P: [  2.3 -38.5  13.4 -13.5 -19.3 -16.8  11.5  17.9  18.7 -30.9  10.6  -1.8
  -9.0  -0.1  -4.8 -14.1 -11.1  -8.7  -0.3 -19.6 -21.8  -7.1  -7.5  19.4
   9.0 -24.0  13.9 -14.7  22.4 -35.7  38.5 -17.0  -0.8  -5.6  14.9 -29.0
 -28.7 -40.9 -53.0   9.3  21.8  18.6  10.7  23.5  -3.4  21.3  48.4 -27.2
 -15.8   3.7 -23.4  -2.2  34.2  18.7   7.5 -11.5]
H: [-16.8  -5.5  11.8  15.4 -10.7  19.6 -12.9   1.2 -10.6  -8.8  20.0  -1.3
   2.4  -6.8 -23.7  -7.9  -1.9  14.5 -11.2 -17.8  -9.5  24.0   1.0  12.3
 -21.2 -15.0  40.3   0.6   5.2  18.5  14.6 -32.7  15.4  -6.8  -9.1  10.1
 -27.5  -3.8  -9.3   2.5  22.5  -2.9  13.0  -8.4  18.5  26.8  39.2   3.1
 -22.2 -22.8 -30.9  -5.5  14.8 -22.6  14.7  11.5]
T: [-18.8 -34.5 -18.8  37.8  14.6  64.8   4.1  16.0   3.7  17.7  -8.2   3.1
  11.6 -25.2 -42.5 -22.2  -5.7  38.7  -6.7   1.2 -13.0  49.0  -2.1  11.4
 -50.2  -5.7  -1.1  46.6  14.8   1.5  -6.4 -19.5  -8.6 -12.0 -28.2  54.3
   8.9  46.6  27.0 -29.7  30.4  -1.1  29.0  -5.6  40.0  34.9  28.4  62.9
 -35.9  -0.6 -29.0  16.8 -22.9 -24.6   7.1   1.9]
L: [-23.2  -8.9  12.8   4.3  13.9  36.2 -30.3   1.5 -20.7  22.9 -16.9  17.5
  17.3 -15.2   9.0   6.1  35.0  -1.8   5.4 -17.2  -8.1  16.9  -5.2  -5.3
 -25.2  37.7  -3.0  10.3   5.5 -27.2 -50.6 -31.9  12.3 -10.4 -24.5  22.2
  27.9  38.2  32.8  -3.8   3.6  18.4 -23.0  20.4  -3.7 -37.9  45.6  49.2
  -2.6  -0.8   0.5   1.9 -26.0 -43.8   9.6 -32.9]
Q: [ 29.0 -54.7 -25.0 -18.9  50.4  -9.3  43.3  19.7  32.1 -12.0 -45.8   8.9
  -3.6  -2.5  32.2  12.3  -9.9 -22.3  13.6  45.0   1.2 -39.1  15.5  10.8
  38.7   6.9 -77.0  21.2  25.1 -80.3  -0.3  36.9 -46.1  18.8  18.1   0.4
  38.4  16.3  -2.1 -15.3  -9.0  18.3 -20.5  34.7 -19.1 -45.2 -30.3   8.5
  35.7  31.2  29.5  10.2   0.0  40.4  -8.5 -33.6]
Z: [ 15.8 -49.9 -55.5  56.6 -16.3  36.1  18.1  -2.5  20.9   3.1  -5.8 -27.9
   5.0 -19.0 -57.4  -9.1 -43.6  61.2  27.2  11.1 -21.8  -3.3  18.0 -24.8
 -39.4 -80.0  -2.3  32.2   5.6 -12.8   8.3 -32.1  17.6   7.9  -3.8  22.2
  27.9  32.8  38.2 -24.5  20.0   1.8  58.9  27.7  17.1  47.0   3.2  17.7
 -79.2 -20.6 -45.6  27.4 -24.9  25.1   5.2 -13.9]
A: [ 18.7 -23.0  27.3 -37.8  15.2 -34.3 -18.8 -18.8 -33.0 -10.6   8.4  11.5
   1.5  12.5  50.7  40.9  34.2 -45.5  -3.3  -3.5  17.9 -21.8   7.3   2.0
  46.1  38.2   9.2 -42.9  -8.9  -2.5 -20.5  -4.8   8.9  15.1   6.7 -32.8
  -9.1   0.2  -4.5  26.1 -23.8  -4.9 -58.5   1.8 -41.7 -71.2  -3.0 -31.2
  60.3 -16.8  32.6 -35.9  16.3 -12.1   5.4  -4.2]
C: [ -0.5  37.8   2.4   0.5 -45.4  -7.1 -20.7  -3.7   8.8  44.5  -3.6  -5.3
   1.7   5.5  -7.7 -27.1  12.5  13.9  16.9 -30.4   5.2  11.6 -41.1 -37.8
 -35.1  20.7  -7.2  -0.4 -28.2  28.3 -31.4  23.8  15.9 -32.3 -16.4  -6.5
  29.1  -5.6  24.7  -1.2 -17.6   7.8  23.2  -8.2   5.1  24.9 -20.2  18.2
 -32.1  38.2  15.7  26.0 -46.5  -1.4 -23.1  -4.6]
D: [  0.6  -5.7 -30.4  -6.6 -23.7  -9.2  30.1   3.3   8.4  -7.0  18.4 -15.5
  -3.1  -8.8 -17.6  -0.7 -10.0   6.3  10.2 -11.4 -16.6  13.7 -12.7  -0.9
  11.4 -26.3  -6.1 -18.6  10.1 -14.4  17.9 -10.3  -3.6   8.5  17.0 -36.9
 -19.4 -25.6 -35.8  -4.2   8.0 -10.4  15.9  19.8 -21.5  15.8  14.6 -16.0
 -13.5   3.0  -8.4 -13.6  -6.7  42.6  -8.2   0.2]
which: [-24.5  22.2  27.9  38.2  32.8  -3.8]	L
which: [-25.2  37.7]	L
which: [ 18.4 -23.0]	L
which: [-32.1  38.2  15.7  26.0 -46.5  -1.4]	C

K: [  2.1   6.9  23.3   3.8 -63.6  22.5   4.3 -73.2  -5.8  36.0   4.0]
V: [ -8.5  -8.3  39.2  -2.5  17.1 -15.3 -16.6  30.6 -15.2 -21.7  24.6]
Y: [  9.5  -2.7  48.5   6.3 -25.0  -0.5 -34.5 -12.1  -5.5  49.9 -41.3]
N: [ -8.5  -8.3  39.2  -2.5  17.1 -15.3 -16.6  30.6 -15.2 -21.7  45.7]
J: [  9.3  -8.8 -42.0 -22.7  27.2 -13.6  -1.6  -0.4 -10.7  26.3 -32.1]
B: [-20.9   4.7  -4.1   9.5 -36.2 -12.1  -9.5  29.9  -7.5   2.1 -79.7]
which: [ -8.5  -8.3  39.2  -2.5  17.1 -15.3 -16.6  30.6 -15.2 -21.7  45.7]	N
which: [-63.6  22.5   4.3]	K
which: [ -8.5  -8.3  39.2  -2.5  17.1 -15.3 -16.6  30.6 -15.2 -21.7  24.6]	V

E: [-13.5 -17.4  -2.7  85.7]
S: [-14.7 -14.1  -4.7  80.0]
F: [-14.1 -14.7 -12.5  79.8]
which: [-14.7 -14.1]	S
which: [-14.7 -12.5]	F

kab: [-16.3   0.7   2.9   0.4   7.3   0.9  20.9  14.2  -3.0 -21.5  -0.1   0.5
   6.6  -7.6  -8.8   3.2   3.3   7.7 -12.7]
togik: [-11.0   0.5   2.2  -1.1  -0.1  32.1  -4.7   8.9  18.5  29.6  23.9 -14.9
  31.1  -3.3   1.5  -9.5  13.0   9.0  24.5]
liki: [  4.6 -14.1  14.8   2.9  -4.2   6.2   1.6  -8.4  -4.5   5.2   2.5   7.4
   1.9  -8.0  -2.6 -13.0  -9.9  -3.4   3.0]
Temup: [-38.0  27.4 -46.1 -24.2   5.4  11.7   0.8  26.1 -21.6 -20.3   1.7  11.5
   0.8   4.4   2.7  -8.9  11.3  -3.3  12.5]
supa: [  9.7  39.7 -16.8   1.5 -31.0 -64.6  17.4 -14.0 -41.4 -65.2 -49.4  25.6
 -45.6  -7.4  -2.7  -0.6 -26.3 -28.8 -45.2]
Taf: [  6.2   1.6  -8.4  -4.5   5.2   2.5   7.4   1.9  -7.9  -2.6  -7.2  11.9
  -9.8   4.8  29.8 -22.8 -27.7  20.9  29.7]
Vegaz: [  6.9  10.0  -1.0  14.4  -3.4   6.7 -15.3  18.4  35.2  12.8  -6.3  -3.5
  -2.8  26.8   0.2  27.7  -9.5  -4.4   7.2]
fega: [ -3.5  -2.5  13.2  38.1  -9.0  19.6  13.1   4.5 -42.4  -2.6 -24.1  16.3
  14.5   7.6 -22.0  -0.9  11.1  23.1 -35.3]
lavif: [  9.8  31.2   2.6 -10.0   4.2  -8.1  -3.3 -13.1  21.5  18.1   3.2  -4.3
 -14.2   3.5  25.5   9.7  -5.1   2.8  52.8]
muku: [ -3.5 -37.5  -3.1  18.0   4.4 -16.7  -9.1  -2.1 -36.4  -5.3  16.5  26.6
   9.5  27.7 -24.2   7.6 -17.8  13.4 -20.2]
Gunaf: [ -7.1  29.7  13.8 -13.2   1.6  53.9  -3.9  20.9   4.6  11.0 -45.7  -7.4
   2.2 -23.7 -28.6 -31.7  26.3 -24.6 -48.1]
beke: [ 11.1 -21.1 -10.2  19.8 -24.1  32.5  32.0  -9.9   0.4  -6.5   4.9 -33.7
   4.7 -26.3 -14.6  25.6 -26.3   5.3 -23.3]
which: [-5.3 16.5]	muku
which: [-3.5 -2.8]	Vegaz
which: [-2.6 -7.2 11.9]	Taf
which: [ 6.2  1.6 -8.4 -4.5  5.2  2.5  7.4  1.9 -8.0 -2.6]	liki
which: [-21.6 -20.3   1.7  11.5]	Temup

sidi: [-82.6 -59.5  46.6  53.1  18.8]
pifun: [ 42.2  20.5 -37.5 -17.8 -41.7]
vorid: [-83.8 -44.2 -60.5 -43.6 -43.0]
Kidem: [ 20.5  42.2 -17.8 -37.5  -7.8]
Nuz: [-39.5 -66.1  48.2  66.7 -14.1]
moza: [-41.1 -60.8  54.8  54.4  50.3]
mit: [ 18.3  45.4 -45.6 -53.9 -58.7]
sevu: [-41.1 -51.9  54.8  54.4  50.3]
Dirik: [  0.6  60.4 -57.5 -59.1 -17.1]
Sivu: [ -2.9  52.7 -57.7 -50.5 -20.7]
which: [ 42.2  20.5 -37.5 -17.8]	pifun
which: [-60.5 -43.6]	vorid
which: [ 60.4 -57.5 -59.1 -17.1]	Dirik

pesa: [ 14.4  38.8  18.5 -34.4  26.3  29.6 -22.5 -20.8 -19.0 -41.4  11.4 -54.1
  10.5 -41.8]
Gipu: [-76.2  41.8  28.0 -50.1 -52.4   4.4 -26.1 -19.1 -11.7   9.3 -24.2 -66.9
   7.9 -49.9]
zolim: [ 22.0  41.4  20.1 -30.8  33.8  34.2 -18.9 -17.8 -16.4 -41.0  16.8  24.9
  11.3 -58.3]
Tas: [ 48.9  17.4   9.1   3.3  46.9  25.7   1.2  -0.3  -1.9 -26.7  24.3  46.3
   9.2 -17.4]
Sudup: [ 27.9  35.8  18.4 -19.2  36.4  32.7 -10.5 -10.2  -9.6 -32.2  20.0  29.9
  12.7 -42.2]
fevuz: [ 14.4  38.8  18.5 -34.4  26.3  29.6 -22.5 -20.8 -19.0 -41.4  11.4  17.1
   8.2 -61.5]
Bevef: [-11.0  36.2  28.7  -6.0  -0.6  21.3   4.5   7.2  10.2  15.9   8.7  -7.0
  20.4  -8.2]
which: [15.9  8.7 -7.0 20.4]	Bevef
which: [-0.6 21.3  4.5  7.2 10.2]	Bevef

W: [81.2 44.9 -4.7 -2.5 -0.4]
M: [-36.0  81.2  44.9  80.3 -17.5]
G: [ 44.9  81.2 -36.0   3.6 -59.8]
which: [44.9 81.2]	G
which: [  3.6 -59.8]	G
which: [ 44.9  81.2 -36.0]	G
which: [ 81.2 -36.0   3.6 -59.8]	G

depip: [-39.6 -15.4 -53.2  -1.1  59.8]
kevu: [ 28.0  -3.3  66.0   0.1 -76.0]
belud: [-41.8 -15.0  33.5 -20.8 -71.6]
zuto: [-19.5   7.1 -33.0  18.2  81.2]
nare: [ -4.1  18.6 -71.6 -20.8  33.5]
which: [66.0  0.1]	kevu
which: [28.0 -3.3 66.0]	kevu
which: [-71.6 -20.8  33.5]	nare
which: [ 33.5 -20.8]	belud
which: [-41.8 -15.0]	belud

vuma: [-24.0   3.4   4.9  20.8   5.9 -22.3 -13.3  -1.4  -0.7  18.0  31.5 -10.5
 -18.3 -25.8]
Noz: [-24.0  18.3  25.0  19.6   5.9 -30.0 -18.4 -11.4   8.8  -1.6  52.3  -9.8
 -24.4 -17.4]
deguz: [-24.0  20.7  23.7  19.6   5.9 -27.4 -18.3 -12.4   6.8   1.4  54.6 -10.0
 -24.4 -18.2]
Bif: [ -1.4  -0.7  18.0  31.6 -10.5 -18.3 -25.8  -0.3   2.1  18.0  31.5 -10.5
 -24.4 -20.1]
Lare: [-24.0 -51.2  23.7  19.6   5.9 -27.4 -18.3 -12.4   6.8   1.4  54.6 -10.0
 -24.4 -18.2]
fiziz: [-22.7  22.7  10.4  19.6   8.4 -38.6 -14.7  -5.5   6.5  18.0  40.0 -10.5
 -24.4 -12.8]
sidok: [-22.2  -0.9   0.5  19.6   5.9 -38.6 -13.0  -1.4   2.1  22.5  24.3 -10.5
 -24.4 -18.2]
which: [ -1.4  -0.7  18.0  31.6 -10.5 -18.3 -25.8  -0.3   2.1  18.0  31.5 -10.5
 -24.4 -20.1]	Bif
which: [ -1.4  -0.7  18.0  31.5 -10.5 -18.3 -25.8]	vuma

veneg: [ 41.6  27.5  37.7  16.9 -24.5  30.5  38.3  40.9  25.4  31.5  39.7  37.2]
Nat: [44.5 -0.2 36.8 34.0  1.3 18.2 38.3 40.9 25.4 32.9 59.9 16.7]
lil: [  7.0  14.7   5.2  50.5  79.8  31.8  11.2 -12.2 -10.4  29.9 -33.1  31.9]
purop: [ 41.6  27.5  37.7  16.9 -24.5  30.5  45.8  51.4  52.7  34.5  62.9  26.2]
teme: [ 44.5  -0.2  36.8  34.0 -40.3  18.2  38.3  40.9  25.4  32.9  59.9  16.7]
which: [79.8 31.8 11.2]	lil
which: [ 44.5  -0.2  36.8  34.0 -40.3  18.2  38.3  40.9  25.4  32.9  59.9  16.7]	teme

zozu: [-51.8 -27.2  38.6 -66.9  42.8  34.3 -22.1]
Mam: [-32.6  34.7  48.9 -25.4  40.8  16.8  31.0]
Vike: [ 69.8  -3.0 -56.4  78.9 -55.8 -29.0 -10.1]
rop: [ 64.9 -26.7 -66.0  72.9 -65.0 -30.2 -38.4]
Daguk: [ 58.4 -36.4 -72.7  78.6 -54.6 -25.5 -14.6]
Begog: [ 58.4 -36.4 -72.7  65.8 -71.5 -35.4 -48.6]
bekap: [ 54.9 -79.1 -20.6  22.0   1.5  50.7 -70.9]
which: [-36.4 -72.7  78.6 -54.6 -25.5 -14.6]	Daguk
which: [ 38.6 -66.9  42.8  34.3]	zozu

gol: [ 50.3  53.3 -24.2 -24.6]
gep: [-19.8   1.0  44.0 -70.6]
safas: [  1.0 -19.8   5.0  52.0]
navo: [-54.8 -51.4  53.8 -39.9]
kulo: [-66.5 -64.4  34.3  21.3]
zakab: [ 38.6  27.1 -53.5  67.3]
gefav: [ 27.0   1.0  44.0 -70.6]
Lef: [ -8.1 -25.2 -24.2  82.6]
Zan: [ -8.1 -25.2 -43.7  82.6]
which: [-19.8   1.0  44.0 -70.6]	gep
which: [-19.8   1.0]	gep

